Below are the code and all the weights of a small trained network. Each question names an input and a class and asks about switching units off, where a switched-off unit gives its printed mean instead of its output.

import numpy as np


def w(rows, s, z=0):
    codes = np.array(rows[::2]) - 128.0
    scale = np.full(codes.shape[1], s)
    scale[-1] = z or s
    return codes * scale


def f(y):
    return y / 2 * (1 + np.tanh(0.7978845608 * (y + 0.044715 * y**3)))


def log_softmax(a):
    a = a - a.max(-1, keepdims=True)
    return a - np.log(np.exp(a).sum(-1, keepdims=True))


def net(x, mask):
    res = np.array(x, float).reshape(1, 8) / 4 @ E
    y = f(res @ A[0][:, :-1].T + A[0][:, -1])
    res = res + np.where(mask, y, B[0][:, -1]) @ B[0][:, :-1]
    return log_softmax(res[-1] @ U[:, :-1].T + U[:, -1])


A, B = {}, {}
E = w([
[37,214,21,106,210,215,178,56,42,99,80],'x0',
[168,111,137,84,132,139,130,121,91,110,155],'x1',
[130,133,147,135,133,147,110,126,127,109,140],'x2',
[136,126,148,112,126,153,126,140,120,100,120],'x3',
[109,108,165,142,169,141,130,136,126,127,132],'x4',
[112,127,130,140,132,126,132,135,140,137,115],'x5',
[42,136,65,12,184,28,13,237,115,67,169],'x6',
[68,2,32,224,57,152,202,173,125,31,217],'x7',
],0.0059)
A[0] = w([
[64,186,49,139,203,213,135,27,49,131,143,68],'neuron 1',
[215,54,218,165,48,75,94,158,191,169,155,6],'neuron 2',
[78,157,48,82,186,93,27,223,88,78,142,241],'neuron 3',
[66,104,121,61,132,22,58,218,135,73,173,144],'neuron 4',
[201,87,246,154,59,10,75,175,174,159,121,25],'neuron 5',
[181,146,163,195,74,207,223,63,133,201,103,135],'neuron 6',
[173,243,200,62,181,105,93,99,115,205,41,158],'neuron 7',
[37,132,52,53,140,42,46,212,65,99,135,164],'neuron 8',
[202,110,141,210,83,179,202,37,99,184,87,151],'neuron 9',
[151,222,180,80,180,124,78,72,88,214,40,69],'neuron 10',
[84,209,31,119,213,189,184,91,33,98,51,97],'neuron 11',
[50,223,11,92,195,254,192,44,33,93,69,3],'neuron 12',
[86,35,89,201,61,121,144,155,103,45,169,109],'neuron 13',
[198,119,146,182,76,239,203,74,112,177,103,235],'neuron 14',
[196,94,170,200,79,219,197,46,104,171,99,224],'neuron 15',
[62,70,52,198,80,143,198,138,91,31,200,148],'neuron 16',
[58,63,45,183,80,199,212,176,110,82,220,120],'neuron 17',
],0.0053,0.0015)
B[0] = w([
[175,90,170,170,41,89,211,191,182,146,240,202],'neuron 1',
[179,135,204,203,58,93,229,212,186,88,197,220],'neuron 2',
[30,201,186,184,149,85,136,104,24,43,51,231],'neuron 3',
[83,206,171,184,136,69,194,92,56,17,79,231],'neuron 4',
[217,35,128,149,23,195,165,203,249,171,244,231],'neuron 5',
[85,209,147,135,161,51,136,68,125,92,20,242],'neuron 6',
[172,59,41,32,228,239,21,42,167,199,68,243],'neuron 7',
[31,176,178,212,153,68,189,54,41,71,44,234],'neuron 8',
[74,221,209,136,128,34,134,22,62,68,78,240],'neuron 9',
[214,65,38,33,180,209,46,99,182,221,83,220],'neuron 10',
[194,76,129,191,75,148,178,235,202,75,254,214],'neuron 11',
[196,94,153,228,41,133,227,223,236,122,249,238],'neuron 12',
[180,63,35,40,155,235,64,108,139,198,113,218],'neuron 13',
[65,209,156,177,188,52,160,68,92,75,59,245],'neuron 14',
[22,147,190,154,194,106,191,75,49,55,73,254],'neuron 15',
[181,73,40,44,189,208,18,62,143,208,68,241],'neuron 16',
[165,59,63,23,172,218,26,43,158,224,73,242],'neuron 17',
],0.0054,0.0073)
U = w([
[36,197,170,145,188,31,138,55,50,32,53,254],'0',
[176,67,39,21,196,229,2,64,154,226,77,54],'1',
[193,79,163,187,56,106,192,224,216,99,250,53],'2',
],0.007,0.00046)

Each question gives the input, the list of numbers given to net, and the class t.
The units are the neurons (one row each of A and B). Each row of codes is followed by its name. A weight is (code - 128) times the scale printed after its matrix; where a second scale follows, it is the last column's (A, B and U).
mask holds one flag per neuron, in row order. A switched-off neuron (its flag False) gives its mean, the last column of its row in B, instead of its output. The means were averaged over made-up inputs and are rounded, as every weight is.
A unit's drop is (log p(t) with every unit on - log p(t) with that unit switched off) / (log p(t) with every unit on - log p(t) with every unit switched off).
The circuit of an input: a set's keep is (log p(t) with only the set's units on - log p(t) with every unit switched off) / (log p(t) with every unit on - log p(t) with every unit switched off). Starting from the 12 units with the biggest drops (on a tie, the unit counted first), units are removed one at a time, each time the one whose removal leaves the highest keep (on an exact tie, the one counted first), for as long as the keep stays at least 0.8.
units of the circuit, in order: the units of the circuit, biggest drop first
most important unit: the unit with the biggest drop
k most important neurons: the k neurons with the biggest drops, biggest first
drop when u is switched off: that unit's drop, to one decimal
input [-6,4,6,0,-6,-4,8,7], class 0: most important unit	neuron 4
input [4,-3,7,8,-3,8,2,4], class 1: 2 most important neurons	[neuron 16; neuron 17]
input [4,6,0,7,-4,-8,0,-3], class 2: units of the circuit, in order	[neuron 12; neuron 11]
input [8,-8,7,-5,0,2,-7,5], class 2: 2 most important neurons	[neuron 12; neuron 11]
input [-6,-6,1,3,0,5,-6,1], class 0: 2 most important neurons	[neuron 15; neuron 9]
input [-5,-4,2,-1,0,2,-7,7], class 0: 3 most important neurons	[neuron 15; neuron 9; neuron 14]
input [-8,-8,-6,3,-6,7,-1,-7], class 2: 4 most important neurons	[neuron 2; neuron 5; neuron 17; neuron 16]
input [3,-4,-7,6,5,2,3,-5], class 1: 2 most important neurons	[neuron 7; neuron 10]
input [8,1,-2,-5,5,4,7,0], class 2: 3 most important neurons	[neuron 12; neuron 11; neuron 1]
input [6,0,3,-3,-5,-4,3,-5], class 2: 2 most important neurons	[neuron 12; neuron 11]
input [-5,7,4,0,2,-6,4,1], class 2: 2 most important neurons	[neuron 5; neuron 15]
input [-7,3,0,-1,4,-6,-7,-4], class 0: 3 most important neurons	[neuron 15; neuron 9; neuron 6]
input [-4,-3,7,-1,5,3,7,8], class 1: drop when neuron 14 is switched off	0.3
input [-8,-4,3,-6,6,4,5,-5], class 2: units of the circuit, in order	[neuron 5]
input [-8,6,7,3,4,-3,-8,3], class 0: drop when neuron 1 is switched off	0.1
input [8,7,4,0,1,-4,4,-4], class 2: drop when neuron 4 is switched off	0.0
